In the rows, zero is written as 128.
Known rows:
favim: [136 120 102 135  84 118 123 161  64 119 110 109 130 127 101 186 166 136
 122 154 112 136 170 107 104 145 100 139]
nono: [143 117  95 137  94 117 109 141  61 122 111  96 121 110 104 186 170 133
 130 144 127 138 151 121  87 145 114 159]
fliplor: [ 87 123 119 111 168 128 123 112 144 112 142 156  95 143 132  99 114 118
 124 113 147 120  98 149  97 125 118 142]
brenu: [137  90 100 164  98 102 126 153  89 119  95 106 133 144 130 142 166 131
 120 129 120 139 189 107 150 133 139 134]
rosta: [128 134 120 127 110 134 126 135 103 115 115 136 132 127 121 138 147 135
 124 130 113 133 139 118 125 134 126 141]
luste: [101 126 139 121 161 139 137 117 190 120 135 174 111 133 125  62 113 113
 117 101 136 115  82 162 133 125 115 126]
zalakil: [ 97 127 143 118 172 137 135 115 179 120 134 172 109 136 127  63 110 106
 120 109 134 116  96 160 128 130 119 133]
fefo: [106 138 119 113 115 140 126 110 126 125 120 139 133 133 132 113 121 146
 123 121 116 131 114 101 140 130 133 146]
donurok: [112 129 122 130 117 129 125 124 113 122 125 140 128 141 128 126 139 137
 120 134 111 129 114 116 142 135 127 147]
nodo: [131 118 107 132 119 123 133 121  95 119 110 132 120 133 126 113 157 133
 117 121 133 140 154 112 120 131 132 148]
kloges: [123 161 135 137 111 129 125 126 122 118 110 187 141 155 144  99 137 116
 123 129 122 121 114 147 122 134 124 143]
fletrumu: [117 121 117 138 121 127 132 111 139 126 115 126 125 129 116 101 144 136
 122 120 137 134 140 100 109 134 117 138]
brodron: [111 131 111 127 138 118 120 119 126 121 121 132 116 133 120 120 139 135
 126 135 136 129 123 127 100 132 114 153]
mozur: [111 124 103 135 125 127 125 126 120 125 124 129 128 142 120 119 134 130
 121 136 127 131 119 124 113 136 117 144]
nobol: [139 145 120 144 109 116 124 123 100 112 100 159 140 145 133 102 169 118
 122 148 129 135 159 125 107 136 127 157]
treplun: [127 128  81 131  72 126 125 149  58 123 106 106 138 102 114 173 156 154
 126 127 140 144 170  93  94 143 113 130]
biber: [121 132 113 119 108 144 124 130  91 128 119 115 133 113 131 152 145 140
 122 114 115 138 112 116 128 135 130 137]

Facts:
biber: dufal mustu; reske a; dranir zuvo; pakek bukal
bimas: dufal dizulal; reske d
bonun: dranir lidruk; pakek brenu
boto: dufal fluto; reske j; dranir vastum
botu: dranir maseba; pakek plonis
braskar: dufal ninitrem; reske j; pakek nesil
bremonak: dufal flaman; reske f; dranir nono; pakek godrida
brenu: dufal maseba; reske c; dranir grepu; pakek guzastas
bridom: dufal flugram; reske m
brilur: dufal bridom; reske h; dranir zopus
briner: dranir keflas
brizo: dufal tazel; reske e; pakek stebus
brodron: reske d; dranir detran
brunes: pakek stiska
bukal: dufal brenu; reske d; dranir geni
bulum: dufal fliplor
detran: dufal romar; dranir rokan
dizulal: dufal flipli; reske k
donurok: pakek fluto
dratil: dufal plaplon; reske d; pakek tagu
dreklaner: dufal fudos; pakek bremonak
dresti: dranir dutar; pakek bridom
drezamo: dufal stuklaflor; reske j; dranir drota
drida: dufal pefur; reske k; dranir dratil; pakek tigros
driplel: dufal bukal; reske a; pakek botu
drokan: pakek braskar
drostel: dranir fliplor
drota: dufal floplakis; reske d; dranir dizulal
drovel: dufal bonun; reske c; dranir flaman
drustur: dufal vipus; dranir stilik; pakek truso
dutar: dufal drustur; reske h; dranir luste
favim: reske k; dranir botu
fedra: dranir zepek
fefo: reske b; pakek stezus
fibas: dufal zepek; reske e; pakek meben
flaman: dufal dreklaner; reske i; pakek donurok
flebik: dranir trapla; pakek groputu
fleskur: dufal nono; reske h
fletrumu: reske b; dranir dresti
flipli: dufal nede; reske c; pakek boto
fliplor: dufal sanur; reske d
floplakis: reske a
flostul: dranir drovel
flugram: dufal zuvo; reske k; dranir drostel
fluto: dufal bimas
fluzam: dufal kloges; reske f
fodilu: pakek trogru
fudos: dufal skudur; reske h
gadrun: dufal biber; reske m; pakek plimis
gasi: dufal stigruva; dranir teplur
gebren: dufal gasi; reske a; dranir plisas; pakek fibas
gedrok: reske a; dranir braskar
geni: dranir fluto; pakek flipli
geplo: dufal groze; dranir legrar; pakek trapla
gikli: pakek ninitrem
gobram: reske a; dranir plukladrun
gobris: dufal zagras; reske i; pakek zalakil
godrida: dufal plisas; reske j; dranir klifu; pakek fodilu
goklidror: reske d; dranir gara; pakek poflem
grabor: dufal nifle; reske f; dranir gobram
grepu: dufal sotruk; reske g; dranir nede
groluker: dufal ponur; dranir fudos
groputu: reske d; dranir gadrun; pakek dresti
groze: dufal guzastas; reske l
gruskes: pakek geni
guzastas: dufal drida; reske a; dranir floplakis; pakek skostil
keflas: dufal kleklus
kidregrul: dufal topla; reske f; pakek metrikle
kika: pakek ponur
kleklus: dufal drota; reske l; pakek klilogos
klifu: dufal favim; reske e; dranir topla; pakek pleto
kligi: reske b; dranir vipus; pakek tegroklok
klilogos: dranir driplel
klipe: dranir skudur
klives: dufal kligi; reske f; dranir treplun; pakek lodrom
kloges: dufal gadrun; pakek tetren
lanir: dufal groluker
legrar: dufal tafik; reske m; pakek tazel
lidruk: dufal fluzam; reske i; dranir stuklaflor
linofan: reske i; pakek maseba
lodrom: pakek sanur
loru: dranir tafik
luste: dufal gebren; reske f; dranir kligi
maplis: dufal rezil; reske f; dranir geplo; pakek sepa
maseba: reske e; dranir groze; pakek zepek
meben: dranir fedra
menir: dranir goklidror; pakek treplun
metrikle: dranir drokan
mever: dufal pliklu; reske c; dranir tetren; pakek fleskur
muso: dufal lidruk; reske l; pakek romar
mustu: dufal groputu; reske j; dranir ninitrem; pakek plukladrun
nede: dranir brilur
neros: dranir nesil
nesil: dufal trogru; reske m; dranir bukal; pakek tafik
nifle: dufal zopus; dranir loru
ninitrem: dufal zube; reske d
nobol: dufal stezus; reske d; dranir neros; pakek vanum
nodo: dufal teplur; reske h; dranir metrikle; pakek zagras
nono: dranir kidregrul
nostu: dufal pigrok; reske h
pabel: reske b
pefur: reske b
pepan: pakek nobol
pigrok: reske b
pirur: dufal truso; reske a; dranir trelor
plaplon: dufal gobris; reske a; pakek vastum
pleto: reske a; dranir dreklaner; pakek klipe
plevam: dufal klipe; reske a; dranir pigrok
pliklu: dranir gikli
plisas: dufal nobol; reske b; pakek rezil
plitras: dufal drovel; reske f; dranir linofan
plonis: dufal stopavek; reske g
plukladrun: dufal zugrin; reske g; pakek nede
plunufim: reske b; dranir lanir
ponur: reske h
pufas: reske d; dranir poflem
redol: dufal stopeflen; reske l; dranir pabel; pakek favim
rezil: dufal rosta; reske a; pakek bonun
rokan: dufal linofan
romar: reske a; dranir favim; pakek biber
rosta: dufal goklidror; dranir meben; pakek plaplon
sanur: dufal vova; reske e; pakek fudos
sastis: reske h
sepa: dufal tetren; reske k; dranir vova
skostil: dufal kidregrul; reske m; dranir stiska
skudur: dufal plukladrun; reske b; dranir rosta
sokan: dranir sastis
sotruk: dufal driplel; dranir plonis; pakek flugram
stabak: dufal gara; dranir stezus
stadel: dufal rokan
stebus: dranir mever; pakek fletrumu
stezus: reske i; dranir klives; pakek stubro
stigruva: dranir sepa; pakek bimas
stiska: dranir brodron
stopavek: dufal klives; reske j
stopeflen: dufal sastis; reske a
stubro: dufal legrar; reske b
stuklaflor: dufal nodo; reske f; pakek brunes
tafik: dufal pirur
tafla: dufal bremonak; dranir stubro; pakek groluker
tagu: dufal dratil; reske b; dranir rastus; pakek tafla
tazel: dufal redol; reske m; pakek dutar
tegroklok: pakek pliklu
teplur: dufal plunufim; reske a; dranir zugrin
tetren: dufal drezamo; reske d; pakek stilik
tigros: dranir biber
topla: reske a; dranir fibas
trapla: dufal vanum; reske e; dranir lodrom; pakek grabor
trelor: pakek kloges
treplun: reske a; dranir maplis
trogru: reske i; dranir muso
truso: dufal stadel; reske e; dranir skostil; pakek fliplor
vanum: dufal brilur; reske a; pakek trelor
vastum: pakek stopavek
vipus: reske c; pakek dreklaner
vova: dufal fleskur; reske k; dranir romar; pakek kika
zagras: dufal stabak; reske e; dranir tafla; pakek plisas
zalakil: dufal detran
zepek: dufal plitras; reske a; pakek drida
zopus: dufal pufas
zube: reske i
zugrin: dufal treplun; reske c; pakek klives
zuvo: reske f; pakek redol

Rows:
No name comes twice in this set of rows, the named rows included.
[131 115  93 149  95  95 132 138  65 104 102 115 128 127 104 149 196 160
 122 159 148 143 252 101 102 141 108 147]	trogru
[148 116  87 144 103 119 112 116  36 125 111 108 129  95 109 156 162 137
 126 142 161 142 171 105  74 143 122 160]	plunufim
[ 90 148 133  88 152 156 135 122 139 130 136 151 119 109 142 114  98 133
 122  99 107 127  52 122 150 124 129 126]	zepek
[ 96 116 123  99 117 124 123 118 156 122 119 145 125 138 144 114  99 156
 128  87 107 121 121 110 144 125 132 132]	plisas
[106 141 129 123 137 151 133 115 130 126 132 139 134 119 138 100 109 130
 120  99 121 130  97 128 143 128 135 133]	plaplon
[154  85  80 144  79 100 114 140  39 121 101 118 135 115 123 167 156 144
 117 131 128 137 232  92 127 141 139 150]	bonun
[117 130  89 117  79 136 109 144  50 129 113 104 127 100 116 210 150 150
 130 122 132 142 124 102  88 141 115 146]	floplakis
[109 162 142 124 114 148 125 117 139 123 115 194 150 145 153  69 108 104
 123 103 130 123  87 150 133 131 130 129]	vanum
[120 139 142 134 125 141 140 121 149 123 115 140 141 120 130  77 123 132
 120 104 116 132 119 130 167 133 131 127]	gebren
[ 88 123  92 102 125 130 134 124 109 121 127 154  98 136 131 137 126 136
 119 119 151 135 109 116  84 124 113 133]	fudos
[115 137 100 137 103 138 140 115  99 131 119 152 141 120 131  98 129 145
 114 122 146 136 156 112 153 133 137 133]	pleto

Now the same elements, written a new way:
Known rows:
favim: [ 64  81 173 112 139 194  86 143 141 115 103 121  98  56  83 109  73 141
 141 120 113 178 145  76  76 125 123 136 173 167  93 110 109 131 156 133
 153  96 156 132 165 187  96 134 157 187 122 161]
legrar: [ 75 140 172 124 166 214 120 131  97 132 107 137 154  71 158 112  55 153
 146 108  95 207 136  84 129 115 119 111 132 174  92 157 137 128 128  95
 133 156 102 112 117 131 126 157 138 130 153 191]
drustur: [ 88 139 149 120 134 174 109 129  96 100  91 136 144  83 143 100  75 140
 164  95 124 196 138 102  85 109 131 138 141 175 128 142 152 125 102 116
 152 116 118 107 130 147 103 152 136 151 128 181]
fletrumu: [107 109 151 127 166 158 115 112 117 113  88 113 143 100 138 126 102 159
 136  90 185 142 138 114 100  91 110 105 153 172  89 142 146 162 133  97
 163 132 119 124 152 165  85 126 115 161  90 173]
stabak: [116 124 125 123 140 174 108  87 120 109  83 133 149 114 139 125  64 110
 118 102 112 142  98 115 123 102 151 111 162 186 103 169 177 140 123 105
 181 123 128 135 160 148 128 103 111 130  82 192]
gara: [116 124 122 122 140 214  74  96 169 115  77  91 123 129 164 116  35 111
  95  96  50 149  87  62 146  80 124 102 153 220  91 223 149 169 150  77
  96 142 169 107 159 104 174 107  84 148 114 157]
kloges: [ 96 138 144 120 150 198 113 118 124 121  85 107 136 100 141 109  56 127
 113 104  89 161 122  80 125  90 112 109 149 175 102 170 143 144 147  85
 131 138 135 113 152 134 137 129 121 161 109 171]
ninitrem: [ 85 132 171 142 156 195 128 139  90 118  86 102 148  67 129 115  46 143
 131 102 123 165 145  77 113  94  91 106 132 154  94 133 109 157 153  86
 129 157 134 101 144 141 122 146 122 182 111 176]
rosta: [ 98 153 144 114 154 183 113 118 103  95 102 130 132  92 142  94  67 140
 158  85 114 152 133 101  94  96 123 141 159 187 137 158 150 149  99  83
 141  94 105 103 131 133 126 149 121 149 141 178]
plaplon: [ 99 138 161 124 149 210 119 125 127 125  88 103 126  91 131 110  53 143
 139  81  92 168 126  90 119  98  82 121 131 171 114 163 114 157 149  79
 108 139 137 103 146 134 143 136 139 172 128 172]
groluker: [ 98 121 168 121 153 172 128 121  84 112 100 123 147  74 119 125  66 143
 146 101 140 165 149  90  84  98 112 123 158 154 106 123 128 146 124  99
 152 116 125 107 142 153  95 139 123 183 107 173]
guzastas: [ 97 125 163 119 156 190 112 106 118 115 106 126 130  97 124 107  57 148
 156  83 122 158 125 110  94 107 112 131 155 177 113 154 128 154 129  84
 142 130 123  99 144 147 124 134 134 165 128 169]
drokan: [101 145 143 120 142 183  95 124 128 122  92 119 142  98 155 107  61 132
 140 107  97 194 121  86 116  95 112 114 138 167 114 177 146 144 130  99
 125 144 129 105 145 123 127 147 133 148 137 184]
plonis: [ 78 117 180 126 171 179 127 141  78 125  80 110 146  69 145 124  57 163
 115 126 126 193 165  69 104  90 112 101 147 139  87 128 123 132 136  96
 139 143 139 109 128 144  84 159 135 184 111 168]
godrida: [ 81 129 174 107 161 176 112 105  91 115 112 130 129  70 125 119  61 163
 158  96 128 180 149 103  64 100 107 144 154 164 122 139 117 145 116  89
 137 109 108  88 135 143 103 143 139 190 151 161]
nono: [106 120 126 113 146 182  96  97 135 107  93 121 132 116 143 114  47 121
 122 101 100 140  97 102 123  90 143 120 168 200 102 179 167 152 117  93
 150 116 139 118 151 136 142 114  98 142  97 166]
brunes: [102 142 149 123 152 177 117 124 114 133  82 117 152  94 138 113  66 136
 124 117 118 162 129  99 123  85 117  90 157 155 101 142 139 150 142 102
 153 149 109 121 154 136 109 135 126 153 104 189]

Rows:
No name comes twice in this set of rows, the named rows included.
[ 93  91 146 120 140 211  67 117 173 112 100 119 109 101 138 110  52 126
 128 106  79 166  95  82 125 114 154 126 176 218  90 179 152 152 135 117
 131 116 170 128 146 147 142 113 116 128 116 163]	maseba
[ 97 110 167 118 151 185 126  62  88 114  82 145 144  96 153 176  73 165
 150  59 116 194 122 117 102 130 103 134 107 204  99 161 145 129  97  88
 170 121 119 126 134 158 143 106 133 147 137 198]	klives
[ 78  91 145 109 127 212  57 132 172 108  95 128  89  88 133  95  57 128
 149 104  67 199 106  74  92 133 144 151 164 209 114 167 148 119 121 134
 124  92 170 120 146 156 127 138 158 145 148 172]	vova
[ 54  89 153 107 124 199  72 134 161 118  97 123 100  79 108  83  58 126
 144  90 105 185 114  95  70 126 127 144 161 181 104 131 118 150 139 129
 145 124 158 111 163 173 114 132 159 176 139 147]	romar
[117 108 140 119 149 184 100  94 140 110  96 110 138 115 139 128  53 130
 116 106 119 131 101  94 121  81 143 107 178 205  91 178 158 170 130  95
 142 129 146 113 157 134 129 104  81 153  93 165]	nede
[115 102 126 121 130 208  79  91 163 103  79 106 131 129 159 102  32 101
 123  85  95 133  72  92 142  96 159 104 161 227  87 201 179 175 125 101
 145 143 170 114 144 130 168 106  71 115  97 165]	groputu
[ 68  99 145 116 135 169  72 126 146 121  85 127 128  78 116  84  69 119
 131 121 132 185 122 100  71 121 158 121 178 162  91 112 154 138 124 143
 185 132 149 128 165 180  83 134 160 155 119 164]	botu
[102 118 165 133 159 185 118 109 103 103 107 108 135  89 131 105  49 142
 143  88 152 132 129  95 102  93 128 105 162 173  96 141 140 176 129  83
 145 124 129 102 130 145 116 138  90 154 104 167]	bukal
[ 92 128 167 122 159 164 138 115  74 119  89 125 157  70 113 114  64 143
 136 104 156 153 149 103  90 104 120 107 162 134 109 105 134 139 129  99
 178 117 116 117 151 164  77 135 136 179  90 184]	pliklu
[ 90 128 198 136 191 182 147 137  77 104 122 119 139  56 125 112  65 183
 162 107 162 147 164  97  89  99 108 114 159 153  95 109 114 153 133  74
 157 115  96 101 113 161  93 157 117 169 130 181]	skostil
[110 119 162 122 159 209 108 112 131 133  93 114 132 100 139 120  55 141
 128 119  78 168 116  82 135  93 112 115 151 178  99 173 137 135 158  91
 121 122 132 117 141 122 134 132 120 149 110 174]	dizulal
[ 92 132 168 142 145 199 133 139 103 109  88  95 146  76 122 113  57 137
 135  94 116 164 144  68 125  90  92 107 131 168  95 144 114 165 164  91
 122 161 138 112 148 148 131 134 105 177 107 178]	bimas
[ 92 135 172 116 171 178 131 118  89 139  98 118 161  80 121 119  42 144
 104 126 119 159 147  93 103  82 115  90 170 133  93 126 117 149 158  80
 147 143 107 106 155 133  94 140 121 190 111 161]	fluto
[109 139 163 134 164 173 115 122 108 102 106 118 146  82 134  93  70 147
 165  95 167 139 123 113  97  98 130 113 157 165 109 134 152 162 116  90
 167 130 107 108 124 149 108 151 112 138 117 190]	brodron
[ 82 129 181 130 175 200 122 138 101 129 104 115 144  73 156 110  52 159
 137 112 110 195 140  75 125  97 121 102 143 164  89 149 128 138 140  92
 123 149 115  99 114 129 125 154 120 148 139 178]	tazel

